Below is a small trained network, with its code and all its weights. Each question gives an input and a target symbol and asks what happens when units are switched off, that is, made to give their printed mean instead of their output.

import numpy as np


def w(rows, s, z=0):
    codes = np.array(rows[::2]) - 128.0
    scale = np.full(codes.shape[1], s)
    scale[-1] = z or s
    return codes * scale


def norm(h):
    return h / np.sqrt((h * h).mean(-1, keepdims=True) + 1e-5)


def softmax(a):
    e = np.exp(a - a.max(-1, keepdims=True))
    return e / e.sum(-1, keepdims=True)


def log_softmax(a):
    a = a - a.max(-1, keepdims=True)
    return a - np.log(np.exp(a).sum(-1, keepdims=True))


def net(x, mask):
    ids = ['αβγδεζηλπστφψω'.index(c) for c in x.split()]
    T = len(ids)
    res = E[ids] + P[:T]
    u = 0
    for l in range(3):
        r = norm(res)
        for j in range(2):
            rows = slice(2 * j, 2 * j + 2)
            q, k, v = (r @ M[l][rows].T for M in (Q, K, V))
            z = softmax(np.where(np.tri(T) > 0, q @ k.T / 2**0.5, -1e9)) @ v
            o = O[l][rows]
            res = res + np.where(mask[u + j], z, o[:, -1]) @ o[:, :-1]
        u += 2
    return log_softmax(norm(res)[-1] @ U[:, :-1].T + U[:, -1])


Q, K, V, O = {}, {}, {}, {}
E = w([
[125,138,109,162],'α',
[192,242,137,189],'β',
[60,234,200,90],'γ',
[198,114,135,82],'δ',
[185,105,210,110],'ε',
[178,128,99,147],'ζ',
[200,136,156,146],'η',
[35,191,209,251],'λ',
[180,99,160,58],'π',
[96,150,105,132],'σ',
[186,182,177,120],'τ',
[183,128,161,31],'φ',
[199,155,117,109],'ψ',
[103,169,110,137],'ω',
],0.019)
P = w([
[18,225,90,36],'0',
[153,182,231,8],'1',
[222,163,214,101],'2',
[254,95,215,43],'3',
[199,201,150,252],'4',
[133,178,133,207],'5',
[175,174,166,208],'6',
[118,167,137,172],'7',
[161,209,164,169],'8',
[166,218,169,180],'9',
[105,254,135,123],'10',
],0.0077)
Q[0] = w([
[68,184,116,170],'0.h0',
[46,118,251,152],'0.h0',
[88,220,103,141],'0.h1',
[134,147,224,95],'0.h1',
],0.011)
K[0] = w([
[83,39,151,174],'0.h0',
[188,17,143,63],'0.h0',
[184,164,125,255],'0.h1',
[92,47,36,184],'0.h1',
],0.008)
V[0] = w([
[163,212,90,187],'0.h0',
[183,48,149,67],'0.h0',
[113,90,3,136],'0.h1',
[195,77,132,113],'0.h1',
],0.012)
O[0] = w([
[151,72,139,210,247],'0.h0',
[82,179,86,65,97],'0.h0',
[204,132,8,107,3],'0.h1',
[137,181,111,167,137],'0.h1',
],0.012,0.0074)
Q[1] = w([
[167,98,200,98],'1.h0',
[187,178,71,75],'1.h0',
[118,97,247,8],'1.h1',
[151,135,197,166],'1.h1',
],0.013)
K[1] = w([
[108,128,69,155],'1.h0',
[97,133,99,91],'1.h0',
[202,101,5,145],'1.h1',
[50,133,92,172],'1.h1',
],0.013)
V[1] = w([
[141,175,177,5],'1.h0',
[241,193,174,174],'1.h0',
[184,95,95,88],'1.h1',
[45,56,150,128],'1.h1',
],0.011)
O[1] = w([
[182,177,212,176,104],'1.h0',
[142,71,82,253,255],'1.h0',
[158,190,103,98,71],'1.h1',
[152,47,153,81,139],'1.h1',
],0.014,0.0093)
Q[2] = w([
[191,130,98,236],'2.h0',
[170,165,166,83],'2.h0',
[137,95,126,78],'2.h1',
[226,87,108,248],'2.h1',
],0.013)
K[2] = w([
[104,12,85,254],'2.h0',
[159,82,98,27],'2.h0',
[71,102,36,106],'2.h1',
[147,241,224,65],'2.h1',
],0.0091)
V[2] = w([
[212,54,60,117],'2.h0',
[177,155,255,90],'2.h0',
[126,148,134,70],'2.h1',
[107,190,99,6],'2.h1',
],0.009)
O[2] = w([
[140,106,120,38,145],'2.h0',
[100,113,151,252,134],'2.h0',
[244,166,172,130,99],'2.h1',
[240,112,255,151,2],'2.h1',
],0.0085,0.0043)
U = w([
[126,47,149,41,160],'α',
[146,181,149,175,192],'β',
[48,247,119,129,243],'γ',
[69,35,165,85,29],'δ',
[154,158,37,249,105],'ε',
[41,69,170,172,85],'ζ',
[179,59,152,32,198],'η',
[48,169,205,156,156],'λ',
[168,45,90,41,113],'π',
[141,176,195,145,105],'σ',
[156,92,214,170,2],'τ',
[127,142,168,141,85],'φ',
[173,101,22,99,114],'ψ',
[230,108,1,103,184],'ω',
],0.0096,0.0067)

Each question gives the input, a string of symbols that net reads in full, and the target symbol t.
The units are the heads (2 rows each of Q, K, V and O). Each row of codes is followed by its name. A weight is (code - 128) times the scale printed after its matrix; where a second scale follows, it is the last column's (O and U).
mask holds one flag per head, layer by layer. A switched-off head (its flag False) gives its mean, the last column of its rows in O, instead of its output. The means were averaged over made-up inputs and are rounded, as every weight is.
A unit's drop is (log p(t) with every unit on - log p(t) with that unit switched off) / (log p(t) with every unit on - log p(t) with every unit switched off).
The circuit of an input: a set's keep is (log p(t) with only the set's units on - log p(t) with every unit switched off) / (log p(t) with every unit on - log p(t) with every unit switched off). Starting from all 6 units, units are removed one at a time, each time the one whose removal leaves the highest keep (on an exact tie, the one counted first), for as long as the keep stays at least 0.8.
units of the circuit, in order: the units of the circuit, biggest drop first
unit that matters most: the unit with the biggest drop
heads that matter: for each layer, one digit per head in row order, 1 if its drop is at least 0.15 and else 0, layers parted by /
drop of u: that unit's drop, to one decimal
input σ σ τ, target η: unit that matters most -> 0.h1
input ψ η β η, target ε: heads that matter -> 01 / 01 / 00
input σ ψ δ, target η: units of the circuit, in order -> 0.h1, 1.h0
input ψ ψ β ψ, target ε: units of the circuit, in order -> 1.h1, 0.h1
input ζ φ φ η, target ω: heads that matter -> 11 / 01 / 10
input ζ ψ τ ψ, target ω: heads that matter -> 01 / 01 / 10
input ζ η η, target ω: units of the circuit, in order -> 0.h1, 2.h0
input σ σ η ω ε, target η: units of the circuit, in order -> 0.h1, 1.h0, 1.h1
input ψ ε η ψ φ π ψ ψ σ, target γ: heads that matter -> 10 / 00 / 01
input ψ φ η δ, target ε: heads that matter -> 01 / 11 / 00
input σ η β η ζ ψ η π, target η: units of the circuit, in order -> 0.h1, 1.h0, 2.h1
input ζ δ δ δ, target ω: units of the circuit, in order -> 0.h1, 1.h1, 2.h0
input ψ ω φ α φ ζ π, target γ: units of the circuit, in order -> 0.h1, 1.h1, 0.h0
input ψ ψ ψ ζ, target ε: unit that matters most -> 1.h1
input ψ ε φ, target γ: units of the circuit, in order -> 1.h1, 0.h1
input ψ η π ψ, target ε: units of the circuit, in order -> 1.h0, 1.h1, 2.h1
input ψ φ ε φ η δ φ, target γ: units of the circuit, in order -> 0.h1, 1.h1
input σ η ζ ψ, target η: heads that matter -> 01 / 10 / 00
input ζ ψ φ ζ, target ω: heads that matter -> 11 / 11 / 10
input ψ ψ ε ε ψ τ, target γ: unit that matters most -> 0.h0
input ζ ε φ σ, target ω: drop of 1.h0 -> -0.1
input η β ω δ δ ψ γ, target γ: drop of 0.h0 -> 0.7
input ψ δ σ δ, target ε: drop of 1.h1 -> 0.4
